Here is a tiny trained network, its code and every weight. The questions are about switching its units off for an input and a class, where a switched-off unit gives its printed mean instead of its output.

import numpy as np


def w(rows, s, z=0):
    codes = np.array(rows[::2]) - 128.0
    scale = np.full(codes.shape[1], s)
    scale[-1] = z or s
    return codes * scale


def f(y):
    return np.maximum(y, 0)


def log_softmax(a):
    a = a - a.max(-1, keepdims=True)
    return a - np.log(np.exp(a).sum(-1, keepdims=True))


def net(x, mask):
    res = np.array(x, float).reshape(1, 2) / 4 @ E
    y = f(res @ A[0][:, :-1].T + A[0][:, -1])
    res = res + np.where(mask, y, B[0][:, -1]) @ B[0][:, :-1]
    return log_softmax(res[-1] @ U[:, :-1].T + U[:, -1])


A, B = {}, {}
E = w([
[84,160,190,70,134,164],'x0',
[165,91,151,143,125,251],'x1',
],0.014)
A[0] = w([
[128,71,144,137,137,188,50],'N0',
[98,135,93,86,113,55,62],'N1',
[153,52,101,204,177,91,206],'N2',
[78,243,87,114,157,86,59],'N3',
[152,161,200,2,174,131,73],'N4',
[88,222,165,68,194,158,86],'N5',
[84,133,73,96,128,70,78],'N6',
[143,88,112,143,90,204,208],'N7',
[102,176,103,134,164,44,254],'N8',
[147,98,15,216,108,113,57],'N9',
],0.0081,0.0064)
B[0] = w([
[221,123,71,188,254,157,162],'N0',
[191,144,81,212,159,147,177],'N1',
[98,60,166,105,104,92,212],'N2',
[198,157,80,162,166,178,182],'N3',
[77,79,92,108,177,67,187],'N4',
[88,56,89,62,171,82,189],'N5',
[178,175,50,150,135,116,175],'N6',
[151,180,170,163,93,140,212],'N7',
[116,154,138,177,73,127,250],'N8',
[73,49,72,49,195,106,191],'N9',
],0.0097,0.011)
U = w([
[95,29,99,66,180,92,40],'0',
[212,176,95,181,150,162,34],'1',
[99,147,181,113,7,115,253],'2',
],0.012,0.0062)

Each question gives the input, the list of numbers given to net, and the class t.
The units are the neurons (one row each of A and B). Each row of codes is followed by its name. A weight is (code - 128) times the scale printed after its matrix; where a second scale follows, it is the last column's (A, B and U).
mask holds one flag per neuron, in row order. A switched-off neuron (its flag False) gives its mean, the last column of its row in B, instead of its output. The means were averaged over made-up inputs and are rounded, as every weight is.
A unit's drop is (log p(t) with every unit on - log p(t) with that unit switched off) / (log p(t) with every unit on - log p(t) with every unit switched off).
The circuit of an input: a set's keep is (log p(t) with only the set's units on - log p(t) with every unit switched off) / (log p(t) with every unit on - log p(t) with every unit switched off). Starting from all 10 units, units are removed one at a time, each time the one whose removal leaves the highest keep (on an exact tie, the one counted first), for as long as the keep stays at least 0.8.
units of the circuit, in order: the units of the circuit, biggest drop first
unit that matters most: the unit with the biggest drop
k most important neurons: the k neurons with the biggest drops, biggest first
drop when u is switched off: that unit's drop, to one decimal
input [1,2], class 2: 4 most important neurons => [N3, N1, N0, N6]
input [-5,4], class 0: units of the circuit, in order => [N9]
input [-1,-3], class 2: units of the circuit, in order => [N0, N9]
input [3,1], class 2: units of the circuit, in order => [N9, N0]
input [-3,-2], class 2: 3 most important neurons => [N5, N4, N0]
input [0,-3], class 2: units of the circuit, in order => [N0, N9]
input [7,6], class 0: 3 most important neurons => [N5, N4, N8]
input [2,-2], class 2: units of the circuit, in order => [N9, N0]
input [1,3], class 2: 2 most important neurons => [N3, N1]
input [-5,5], class 0: 2 most important neurons => [N9, N2]
input [5,-6], class 1: 4 most important neurons => [N3, N9, N1, N2]
input [8,5], class 0: 2 most important neurons => [N5, N4]
input [8,6], class 0: 2 most important neurons => [N5, N4]
input [-6,-7], class 1: unit that matters most => N1
input [3,0], class 2: 2 most important neurons => [N9, N0]
input [2,-8], class 1: drop when N2 is switched off => 0.0
input [-6,-8], class 1: drop when N6 is switched off => 0.2
input [1,-4], class 1: drop when N0 is switched off => -0.1
